Here is a tiny trained network, its code and every weight. The questions are about switching its units off for an input and a class, where a switched-off unit gives its printed mean instead of its output.

import numpy as np


def w(rows, s, z=0):
    codes = np.array(rows[::2]) - 128.0
    scale = np.full(codes.shape[1], s)
    scale[-1] = z or s
    return codes * scale


def f(y):
    return y / 2 * (1 + np.tanh(0.7978845608 * (y + 0.044715 * y**3)))


def log_softmax(a):
    a = a - a.max(-1, keepdims=True)
    return a - np.log(np.exp(a).sum(-1, keepdims=True))


def net(x, mask):
    res = np.array(x, float).reshape(1, 3) / 4 @ E
    y = f(res @ A[0][:, :-1].T + A[0][:, -1])
    res = res + np.where(mask, y, B[0][:, -1]) @ B[0][:, :-1]
    return log_softmax(res[-1] @ U[:, :-1].T + U[:, -1])


A, B = {}, {}
E = w([
[203,166,78,195,184,130,192,93],'x0',
[53,162,161,119,154,141,199,2],'x1',
[192,74,156,149,215,26,110,185],'x2',
],0.013)
A[0] = w([
[171,115,56,139,126,128,118,203,119],'N0',
[164,211,123,160,168,183,253,70,252],'N1',
[90,134,149,116,156,40,93,107,189],'N2',
[148,169,89,159,38,162,142,146,114],'N3',
[67,122,156,94,31,161,28,171,193],'N4',
[234,80,141,188,224,38,117,179,238],'N5',
[116,82,130,58,150,117,120,109,104],'N6',
],0.013,0.0043)
B[0] = w([
[212,93,128,169,163,128,147,128,181],'N0',
[217,209,13,151,187,206,119,131,217],'N1',
[133,150,189,125,65,101,101,169,162],'N2',
[26,153,51,131,79,156,183,131,161],'N3',
[88,176,76,47,82,124,57,184,217],'N4',
[219,86,108,106,163,108,87,249,254],'N5',
[136,36,148,153,147,94,134,141,144],'N6',
],0.013,0.029)
U = w([
[45,6,197,228,215,181,201,11,1],'0',
[43,123,208,74,79,101,71,108,216],'1',
[208,135,59,103,152,163,50,201,131],'2',
[171,179,116,211,136,229,159,23,155],'3',
[220,70,200,186,203,91,93,167,160],'4',
],0.013,0.0096)

Each question gives the input, the list of numbers given to net, and the class t.
The units are the neurons (one row each of A and B). Each row of codes is followed by its name. A weight is (code - 128) times the scale printed after its matrix; where a second scale follows, it is the last column's (A, B and U).
mask holds one flag per neuron, in row order. A switched-off neuron (its flag False) gives its mean, the last column of its row in B, instead of its output. The means were averaged over made-up inputs and are rounded, as every weight is.
A unit's drop is (log p(t) with every unit on - log p(t) with that unit switched off) / (log p(t) with every unit on - log p(t) with every unit switched off).
The circuit of an input: a set's keep is (log p(t) with only the set's units on - log p(t) with every unit switched off) / (log p(t) with every unit on - log p(t) with every unit switched off). Starting from all 7 units, units are removed one at a time, each time the one whose removal leaves the highest keep (on an exact tie, the one counted first), for as long as the keep stays at least 0.8.
units of the circuit, in order: the units of the circuit, biggest drop first
unit that matters most: the unit with the biggest drop
k most important neurons: the k neurons with the biggest drops, biggest first
drop of u: that unit's drop, to one decimal
input [-5,5,-2], class 1: units of the circuit, in order => [N5 N1]
input [-2,0,3], class 4: 3 most important neurons => [N1 N4 N3]
input [0,6,2], class 3: units of the circuit, in order => [N5]
input [0,1,-3], class 3: 2 most important neurons => [N5 N4]
input [-2,-7,8], class 4: units of the circuit, in order => [N1 N0]
input [-2,-3,-7], class 1: units of the circuit, in order => [N1 N5]
input [2,-6,5], class 4: 3 most important neurons => [N4 N1 N0]
input [-4,5,0], class 1: 2 most important neurons => [N5 N1]
input [3,-5,4], class 4: 3 most important neurons => [N4 N1 N0]
input [-4,2,0], class 1: drop of N1 => 0.3
input [7,7,-7], class 3: drop of N3 => 0.0
input [4,0,-5], class 3: drop of N5 => 0.4
input [6,8,0], class 3: drop of N5 => 0.5
input [-4,8,5], class 1: unit that matters most => N5
